[[-89, 93, -87, 77, -84, 79], [75, -85, 80, -86, 83, -77], [-80, 81, -85, 87, -74, 74]] ==> -80
[[-62, 71, 63, 54], [59, -78, -64, -72], [73, -72, -73, -63]] ==> 73
[[79, -67, 71, -90, -72], [74, -73, 76, -83, -77], [-70, 79, -76, 81, 85]] ==> -70
[[-4, 7, 10, -6, -5, -83, -6], [2, 2, -5, -5, 4, 81, -8], [-4, 1, -2, 6, -19, -83, 2]] ==> -4
[[44, -69, -63, 44, 69, 93], [-36, 74, 68, -36, -61, -83], [-38, 75, 69, -37, -62, -86]] ==> -38
[[38, 33, -2, 44], [73, 60, -3, 83], [49, 39, -2, 56]] ==> 49
---
array([[ 90, -94,  95,  87],
       [ 82, -93,  94,  94],
       [-90,  98, -88, -90]]) ⇒ 87

array([[ 51,  30,  -1, -33,   4, -22],
       [-94,  -7,   8,   5,  85,  36],
       [ 33, -29, -10,  38, -92, -15]]) ⇒ -22

array([[  5,  -2,  -9,  11,  15,  12, -18],
       [ -9,   5,   2,  -5, -15, -10,  36],
       [-18,  10,  -9,   9,   8,  10,  91]]) ⇒ -18

array([[ 30,  35,  32,  19, -31],
       [ 24,  18,   1,   4, -36],
       [ 72, -77, -27, -28, -41]]) ⇒ -31

array([[ 32,  34,  32, -13,  42, -29,  -6],
       [ 67, -39, -21,  -4,  39, -19, -77],
       [ 39,   7, -45, -63,   0, -18,  25]]) ⇒ -6

array([[-44, -47,   8, -59,  -7],
       [  8, -71, -67, -29,  31],
       [ 14, -20, -48,  -2, -28]]) ⇒ -7

array([[-35, -26,  11,  79,  27],
       [  1,   9,   4,  -3,  -8],
       [-32, -20,  11,  69,  31]]) ⇒ 27

array([[ 72,  57,   5,  69,  51, -21],
       [-37, -40,  71, -13,   4, -14],
       [ 29,  61, -48, -31, -28,  31]]) ⇒ -21
---
18	17	41	10	-29
-30	-33	1	-35	11
Out: -35

16	18	-15	-26	-44	18	0
-28	37	2	-15	-28	-3	2
-10	-4	-10	26	-5	6	-24
Out: -3

700	758	404	726	720	725	750
727	728	48	745	705	588	631
706	569	149	569	741	699	698
Out: 588

6	5	1	8
5	5	5	6
7	4	7	4
Out: 5

64	21	76	42	40	65	42
30	60	47	42	39	49	43
37	47	53	79	64	47	45
Out: 49

561	395	521	248	350	524	502
808	469	252	201	715	872	17
Out: 872

8651	2877	3486	4038
8102	7129	9136	6263
Out: 9136

2097	7802	1650	3824
4975	7144	1803	4877
Out: 1803

-691	-216	-885	-509	529
-831	-191	-806	-251	390
-826	-598	-446	-600	-946
Out: -251

22	49	92	21	32	34
6	22	60	36	15	11
Out: 15
---
[111, 20, 208, 9, 142] yields 142

[[-371, -42, 240, 119, 147, 670, -760],
 [-197, 83, -234, -253, -217, -108, -457],
 [-72, -303, -487, -247, -57, -458, 44]] yields 240

[[3525, 4770, 2286, 3195, 5988, 2732, 9042],
 [4453, 4175, 4263, 4569, 5278, 4493, 6128],
 [3752, 3785, 3285, 3906, 5958, 3527, 9140]] yields 9042

[6, 2, 5, 7] yields 6

[[8016, 7481, 6068, 8285, 4448, 7308],
 [1635, 5980, 5149, 8274, 5599, 7780]] yields 8274

[87, 229, 176, 147, 36] yields 176

[10, 74, 83, 89, 6, 51] yields 83
---
array([[1085, 9070, 2261, 8016],
       [3325, 9743, 4176, 7628],
       [2433, 6476, 4302, 6726]]) out 4176

array([[-274,   66, -169,  304, -877,  421,  874],
       [ 352,  175,  -16,  245, -832, -786, -347]]) out -16

array([[124, 477, 731, 750,  67],
       [523, 637, 498, 479, 628],
       [589, 688, 667, 353, 400]]) out 498

array([[6, 2, 4, 7, 5, 2],
       [4, 4, 4, 3, 2, 3],
       [4, 4, 5, 4, 4, 3]]) out 4

array([[39, 23, 23, 33, 53, 55, 45],
       [92, 22, 53, 29, 53, 13, 49],
       [35, 35, 14, 33, 53, 43, 44]]) out 53

array([[57, 84, 90, 36],
       [53, 63, 65, 57],
       [41, 46, 18, 33]]) out 65
---
[[6289, 7952, 6523, 8577, 3141], [8625, 2803, 7431, 3907, 6266], [2763, 3756, 8590, 3634, 6817]] ⇒ 8590
[[125, 151, 110, 171, 32, 170, 233], [115, 92, 41, 48, 158, 103, 43], [189, 252, 146, 95, 144, 124, 48]] ⇒ 146
[[135, 271, 141, 136, -501, -240], [279, -339, 292, 281, 764, -250], [-53, 128, -40, -33, 146, 330]] ⇒ -40
[[183, 180, 167, 77, 74, 201], [72, 111, 175, 101, 89, 17], [224, 183, 124, 103, 43, 219]] ⇒ 124
[[1, 12, 12, 36], [-38, 33, -17, 35], [8, 12, 6, 12]] ⇒ 6
[[4856, 5655, 5308, 4946, 5029], [4845, 6592, 5107, 5052, 4731], [5557, 1821, 6583, 5259, 8833]] ⇒ 6583
[[-305, -661, 919, -9], [-658, -230, 654, -571], [-568, -49, -748, -845]] ⇒ -748
[[5, 8, 2, 4, 1, 1], [5, 8, 2, 3, 1, 1], [5, 8, 2, 4, 1, 1]] ⇒ 2
[[540, 304, 701, 589], [453, 316, 772, 556], [167, 763, 387, 439]] ⇒ 387
---
Q: [-64  77  88 -40 -27 -26 -84]
A: -26
Q: [32 34 32 79 36 25 56]
A: 25
Q: [-97 -66  13  72]
A: 13
Q: [-60  35 -66  48 -50  76]
A: -50
Q: [ 24 -90  37 -33 -53]
A: -33
Q: [-75  -4  81 -15]
A: 81
Q: [-35 -48 -26 -61 -83 -46 -33]
A: -46
